Below are the code and all the weights of a small trained network. Each question names an input and a class and asks about switching units off, where a switched-off unit gives its printed mean instead of its output.

import numpy as np


def w(rows, s, z=0):
    codes = np.array(rows[::2]) - 128.0
    scale = np.full(codes.shape[1], s)
    scale[-1] = z or s
    return codes * scale


def norm(h):
    return h / np.sqrt((h * h).mean(-1, keepdims=True) + 1e-5)


def f(y):
    return y / 2 * (1 + np.tanh(0.7978845608 * (y + 0.044715 * y**3)))


def log_softmax(a):
    a = a - a.max(-1, keepdims=True)
    return a - np.log(np.exp(a).sum(-1, keepdims=True))


def net(x, mask):
    res = np.array(x, float).reshape(1, 6) / 4 @ E
    u = 0
    for l in range(2):
        y = f(norm(res) @ A[l][:, :-1].T + A[l][:, -1])
        res = res + np.where(mask[u : u + 15], y, B[l][:, -1]) @ B[l][:, :-1]
        u += 15
    return log_softmax(norm(res)[-1] @ U[:, :-1].T + U[:, -1])


A, B = {}, {}
E = w([
[105,98,75,4,120],'x0',
[22,100,134,133,190],'x1',
[121,24,92,89,130],'x2',
[139,133,66,173,111],'x3',
[110,179,3,143,67],'x4',
[148,120,103,106,114],'x5',
],0.0067)
A[0] = w([
[137,208,111,126,71,71],'0.n1',
[199,102,147,205,159,22],'0.n2',
[67,161,174,142,116,193],'0.n3',
[172,140,51,136,44,179],'0.n4',
[223,138,100,76,101,36],'0.n5',
[117,186,46,142,105,43],'0.n6',
[168,167,183,157,124,78],'0.n7',
[74,87,94,129,141,32],'0.n8',
[84,138,221,110,134,116],'0.n9',
[195,78,62,113,109,103],'0.n10',
[161,131,147,199,160,3],'0.n11',
[249,86,126,52,80,114],'0.n12',
[171,135,82,117,125,182],'0.n13',
[154,80,157,201,161,103],'0.n14',
[54,36,44,92,134,110],'0.n15',
],0.012,0.0035)
B[0] = w([
[188,103,69,167,100,183],'0.n1',
[18,95,121,181,36,178],'0.n2',
[205,136,119,103,181,185],'0.n3',
[186,198,151,119,172,251],'0.n4',
[125,108,127,20,116,196],'0.n5',
[190,140,159,254,116,187],'0.n6',
[57,73,131,113,125,182],'0.n7',
[144,47,88,102,173,152],'0.n8',
[92,194,146,127,206,205],'0.n9',
[82,96,187,49,143,202],'0.n10',
[121,79,129,114,82,158],'0.n11',
[112,145,115,71,75,254],'0.n12',
[172,147,139,67,108,180],'0.n13',
[92,146,195,122,21,190],'0.n14',
[115,54,74,141,140,250],'0.n15',
],0.0083,0.0064)
A[1] = w([
[102,31,68,130,165,32],'1.n1',
[64,94,175,76,145,94],'1.n2',
[134,135,189,181,81,71],'1.n3',
[94,196,192,114,215,66],'1.n4',
[133,3,67,116,180,102],'1.n5',
[74,136,133,158,99,41],'1.n6',
[98,28,81,152,160,14],'1.n7',
[62,103,139,190,68,99],'1.n8',
[197,180,99,165,129,29],'1.n9',
[54,81,86,87,142,36],'1.n10',
[135,151,129,117,81,75],'1.n11',
[174,115,107,161,80,72],'1.n12',
[111,169,58,118,126,1],'1.n13',
[93,121,138,218,140,158],'1.n14',
[82,27,132,77,127,51],'1.n15',
],0.012,0.0034)
B[1] = w([
[24,5,41,147,157,211],'1.n1',
[198,139,82,210,178,244],'1.n2',
[27,83,76,138,48,187],'1.n3',
[170,92,254,151,225,219],'1.n4',
[27,73,105,217,139,254],'1.n5',
[135,96,169,104,53,142],'1.n6',
[124,71,51,81,159,197],'1.n7',
[51,136,179,99,49,207],'1.n8',
[140,170,86,213,115,179],'1.n9',
[117,110,90,212,131,197],'1.n10',
[117,111,120,112,193,146],'1.n11',
[141,205,117,184,237,157],'1.n12',
[157,166,134,93,73,117],'1.n13',
[159,137,153,5,97,205],'1.n14',
[111,158,94,191,154,247],'1.n15',
],0.0079,0.0054)
U = w([
[187,153,113,35,81,171],'0',
[141,141,254,150,250,3],'1',
[206,210,93,186,111,217],'2',
[66,47,71,177,195,202],'3',
[43,120,241,140,14,45],'4',
],0.012,0.0022)

Each question gives the input, the list of numbers given to net, and the class t.
The units are the neurons (one row each of A and B). Each row of codes is followed by its name. A weight is (code - 128) times the scale printed after its matrix; where a second scale follows, it is the last column's (A, B and U).
mask holds one flag per neuron, layer by layer. A switched-off neuron (its flag False) gives its mean, the last column of its row in B, instead of its output. The means were averaged over made-up inputs and are rounded, as every weight is.
A unit's drop is (log p(t) with every unit on - log p(t) with that unit switched off) / (log p(t) with every unit on - log p(t) with every unit switched off).
most important unit: the unit with the biggest drop
k most important neurons: the k neurons with the biggest drops, biggest first
top k neurons in layer l: the k neurons of layer l with the biggest drops, biggest first
drop of u: that unit's drop, to one decimal
input [-8,4,8,0,0,-7], class 4: most important unit => 0.n14
input [2,-1,2,5,3,-3], class 2: top 2 neurons in layer 0 => (0.n4 0.n6)
input [0,-4,8,-6,-1,6], class 0: top 3 neurons in layer 0 => (0.n12 0.n5 0.n7)
input [-2,-1,-3,-4,2,2], class 2: 2 most important neurons => (0.n1 0.n15)
input [-1,-4,-3,-7,3,0], class 2: 2 most important neurons => (0.n1 0.n10)
input [5,-5,0,-2,7,-8], class 2: top 2 neurons in layer 0 => (0.n6 0.n1)
input [-5,-8,2,-2,1,1], class 0: 3 most important neurons => (0.n5 0.n4 1.n5)
input [-8,3,-1,7,4,4], class 2: top 2 neurons in layer 0 => (0.n10 0.n4)
input [6,-3,-6,7,-6,-5], class 1: 2 most important neurons => (0.n15 0.n9)
input [-5,0,-2,-1,-6,-3], class 4: top 2 neurons in layer 0 => (0.n2 0.n14)
input [1,-6,5,2,-8,3], class 0: drop of 0.n3 => -0.1
input [6,-3,-1,3,-4,-7], class 0: drop of 0.n12 => 0.6
input [1,3,-3,-2,5,-4], class 2: drop of 0.n11 => 0.0
input [-5,1,0,-4,6,-8], class 2: most important unit => 0.n3
